Below is a small trained network, with its code and all its weights. Each question gives an input and a target symbol and asks what happens when units are switched off, that is, made to give their printed mean instead of their output.

import numpy as np


def w(rows, s, z=0):
    codes = np.array(rows[::2]) - 128.0
    scale = np.full(codes.shape[1], s)
    scale[-1] = z or s
    return codes * scale


def norm(h):
    return h / np.sqrt((h * h).mean(-1, keepdims=True) + 1e-5)


def f(y):
    return y / 2 * (1 + np.tanh(0.7978845608 * (y + 0.044715 * y**3)))


def softmax(a):
    e = np.exp(a - a.max(-1, keepdims=True))
    return e / e.sum(-1, keepdims=True)


def log_softmax(a):
    a = a - a.max(-1, keepdims=True)
    return a - np.log(np.exp(a).sum(-1, keepdims=True))


def net(x, mask):
    ids = ['ΞΨαβγδεζηθλπστω'.index(c) for c in x.split()]
    T = len(ids)
    res = E[ids] + P[:T]
    r = norm(res)
    for j in range(3):
        rows = slice(2 * j, 2 * j + 2)
        q, k, v = (r @ M[0][rows].T for M in (Q, K, V))
        z = softmax(np.where(np.tri(T) > 0, q @ k.T / 2**0.5, -1e9)) @ v
        o = O[0][rows]
        res = res + np.where(mask[j], z, o[:, -1]) @ o[:, :-1]
    y = f(norm(res) @ A[0][:, :-1].T + A[0][:, -1])
    res = res + np.where(mask[3:27], y, B[0][:, -1]) @ B[0][:, :-1]
    return log_softmax(norm(res)[-1] @ U[:, :-1].T + U[:, -1])


Q, K, V, O, A, B = {}, {}, {}, {}, {}, {}
E = w([
[130,138,173,29,122],'Ξ',
[166,146,135,7,88],'Ψ',
[152,98,125,164,174],'α',
[148,125,132,25,92],'β',
[160,107,112,167,94],'γ',
[153,116,151,176,138],'δ',
[179,128,129,172,61],'ε',
[168,120,89,21,102],'ζ',
[151,138,171,183,91],'η',
[143,123,140,22,153],'θ',
[183,105,90,166,110],'λ',
[178,94,84,162,145],'π',
[172,117,119,172,77],'σ',
[163,131,148,176,59],'τ',
[171,153,154,44,41],'ω',
],0.0017)
P = w([
[54,88,125,151,112],'0',
[251,67,120,121,83],'1',
[218,32,153,104,103],'2',
[95,139,120,140,136],'3',
[173,208,113,124,154],'4',
[224,105,130,118,132],'5',
[137,71,144,128,121],'6',
[107,167,114,143,142],'7',
[182,222,153,123,174],'8',
[186,61,150,118,125],'9',
],0.003)
Q[0] = w([
[115,71,147,73,97],'head 1',
[154,169,154,27,137],'head 1',
[112,120,141,126,157],'head 2',
[137,150,116,58,103],'head 2',
[122,237,117,60,146],'head 3',
[84,149,90,253,134],'head 3',
],0.013)
K[0] = w([
[85,155,91,137,111],'head 1',
[57,70,139,126,116],'head 1',
[134,131,145,105,144],'head 2',
[75,79,141,125,119],'head 2',
[123,28,162,122,108],'head 3',
[252,147,149,119,149],'head 3',
],0.018)
V[0] = w([
[139,117,218,64,104],'head 1',
[126,143,124,212,52],'head 1',
[69,140,115,109,103],'head 2',
[107,75,142,145,86],'head 2',
[112,172,254,140,74],'head 3',
[129,151,58,91,16],'head 3',
],0.0058)
O[0] = w([
[87,89,125,161,25,162],'head 1',
[156,219,44,126,173,223],'head 1',
[118,149,184,92,178,56],'head 2',
[60,102,156,152,164,252],'head 2',
[94,139,10,114,3,134],'head 3',
[240,236,173,106,49,106],'head 3',
],0.0054,0.0017)
A[0] = w([
[47,72,72,171,146,53],'neuron 1',
[155,98,169,135,189,83],'neuron 2',
[77,144,77,14,95,99],'neuron 3',
[113,87,184,103,210,75],'neuron 4',
[86,154,148,178,101,155],'neuron 5',
[153,130,111,85,113,114],'neuron 6',
[120,159,182,133,138,134],'neuron 7',
[69,52,134,62,112,66],'neuron 8',
[116,126,116,145,135,123],'neuron 9',
[142,231,116,10,147,46],'neuron 10',
[92,90,188,12,137,3],'neuron 11',
[115,136,134,132,117,127],'neuron 12',
[109,182,104,117,174,126],'neuron 13',
[120,187,56,59,88,78],'neuron 14',
[53,108,89,2,188,8],'neuron 15',
[147,79,123,149,113,104],'neuron 16',
[115,134,139,129,110,132],'neuron 17',
[70,65,59,177,69,59],'neuron 18',
[169,123,168,131,168,139],'neuron 19',
[115,114,155,29,56,72],'neuron 20',
[118,194,188,21,112,65],'neuron 21',
[112,98,105,76,157,107],'neuron 22',
[40,92,189,134,175,37],'neuron 23',
[86,141,46,177,140,72],'neuron 24',
],0.0072,0.005)
B[0] = w([
[226,143,61,128,127,211],'neuron 1',
[44,166,139,153,91,137],'neuron 2',
[156,211,212,164,140,122],'neuron 3',
[111,159,92,221,49,151],'neuron 4',
[173,107,63,119,142,194],'neuron 5',
[84,139,126,154,125,117],'neuron 6',
[127,106,127,101,175,133],'neuron 7',
[194,234,107,145,168,132],'neuron 8',
[132,117,121,110,123,141],'neuron 9',
[204,39,71,177,38,165],'neuron 10',
[146,88,88,238,156,109],'neuron 11',
[144,131,111,124,128,121],'neuron 12',
[181,95,184,136,95,175],'neuron 13',
[44,176,206,203,125,135],'neuron 14',
[82,148,220,3,90,152],'neuron 15',
[138,80,137,82,112,178],'neuron 16',
[142,135,103,124,134,126],'neuron 17',
[46,169,155,98,179,253],'neuron 18',
[52,127,128,124,171,179],'neuron 19',
[71,175,20,138,182,121],'neuron 20',
[116,30,63,77,109,116],'neuron 21',
[164,201,143,102,84,133],'neuron 22',
[162,26,79,195,96,128],'neuron 23',
[138,128,80,49,152,203],'neuron 24',
],0.0047,0.0021)
U = w([
[28,102,81,78,37,63],'Ξ',
[166,104,128,121,92,47],'Ψ',
[91,61,66,241,154,121],'α',
[167,111,132,127,98,44],'β',
[206,121,166,149,199,23],'γ',
[147,107,41,58,187,250],'δ',
[156,154,120,165,98,109],'ε',
[139,180,221,27,112,166],'ζ',
[42,233,86,141,153,120],'η',
[107,2,192,89,117,103],'θ',
[124,158,195,158,223,182],'λ',
[36,133,187,151,171,227],'π',
[198,142,124,168,119,54],'σ',
[121,192,105,174,79,146],'τ',
[122,164,133,140,86,149],'ω',
],0.0094,0.0015)

Each question gives the input, a string of symbols that net reads in full, and the target symbol t.
The units are the heads (2 rows each of Q, K, V and O) and the neurons (one row each of A and B). Each row of codes is followed by its name. A weight is (code - 128) times the scale printed after its matrix; where a second scale follows, it is the last column's (O, A, B and U).
mask holds one flag per unit, heads first, then neurons. A switched-off unit (its flag False) gives its mean, the last column of its rows in O or B, instead of its output. The means were averaged over made-up inputs and are rounded, as every weight is.
A unit's drop is (log p(t) with every unit on - log p(t) with that unit switched off) / (log p(t) with every unit on - log p(t) with every unit switched off).
The circuit of an input: a set's keep is (log p(t) with only the set's units on - log p(t) with every unit switched off) / (log p(t) with every unit on - log p(t) with every unit switched off). Starting from the 12 units with the biggest drops (on a tie, the unit counted first), units are removed one at a time, each time the one whose removal leaves the highest keep (on an exact tie, the one counted first), for as long as the keep stays at least 0.8.
circuit, biggest first: the units of the circuit, biggest drop first
unit that matters most: the unit with the biggest drop
top k neurons: the k neurons with the biggest drops, biggest first
heads that matter: for each layer, one digit per head in row order, 1 if its drop is at least 0.15 and else 0, layers parted by /
input τ α σ σ θ δ δ λ, target δ: circuit, biggest first : (head 2; head 3; neuron 24)
input δ τ Ψ α δ δ δ γ α η, target γ: heads that matter : 110
input π α θ δ Ξ δ Ξ δ δ, target Ξ: heads that matter : 110
input Ξ σ θ θ α, target θ: heads that matter : 101
input α θ δ δ δ λ θ δ, target λ: circuit, biggest first : (head 3)
input Ψ λ δ θ π η δ, target π: circuit, biggest first : (head 3; neuron 2)
input ω δ γ α δ α, target α: circuit, biggest first : (head 3; neuron 4)
input λ δ ζ δ δ δ θ τ, target δ: heads that matter : 011
input α δ Ξ δ θ α δ Ξ ζ τ, target Ξ: circuit, biggest first : (head 3; neuron 18)
input ω π λ α τ, target λ: circuit, biggest first : (head 3; neuron 19)
input δ δ Ξ τ, target δ: heads that matter : 000
input λ θ Ξ λ, target θ: heads that matter : 101
input δ δ δ α θ, target ζ: circuit, biggest first : (neuron 15; head 3; neuron 3)
input α Ξ θ θ Ξ α τ τ, target α: heads that matter : 001
input α λ θ π, target λ: heads that matter : 001
input α θ γ δ, target θ: heads that matter : 101
input λ σ ω α π λ α θ, target γ: circuit, biggest first : (head 3; neuron 10)
input θ δ Ξ θ Ψ π Ξ δ τ, target Ξ: heads that matter : 100
input θ λ ω, target α: heads that matter : 010
input δ δ λ, target δ: heads that matter : 001
input δ δ Ξ δ π, target Ξ: heads that matter : 101
input δ γ Ξ δ α, target Ξ: circuit, biggest first : (head 1; neuron 18; neuron 5)
input λ γ θ ε ω β, target γ: unit that matters most : head 1
input δ σ δ ω δ δ Ξ, target ζ: unit that matters most : neuron 15
input Ξ π θ δ β, target η: top 2 neurons : (neuron 20; neuron 3)
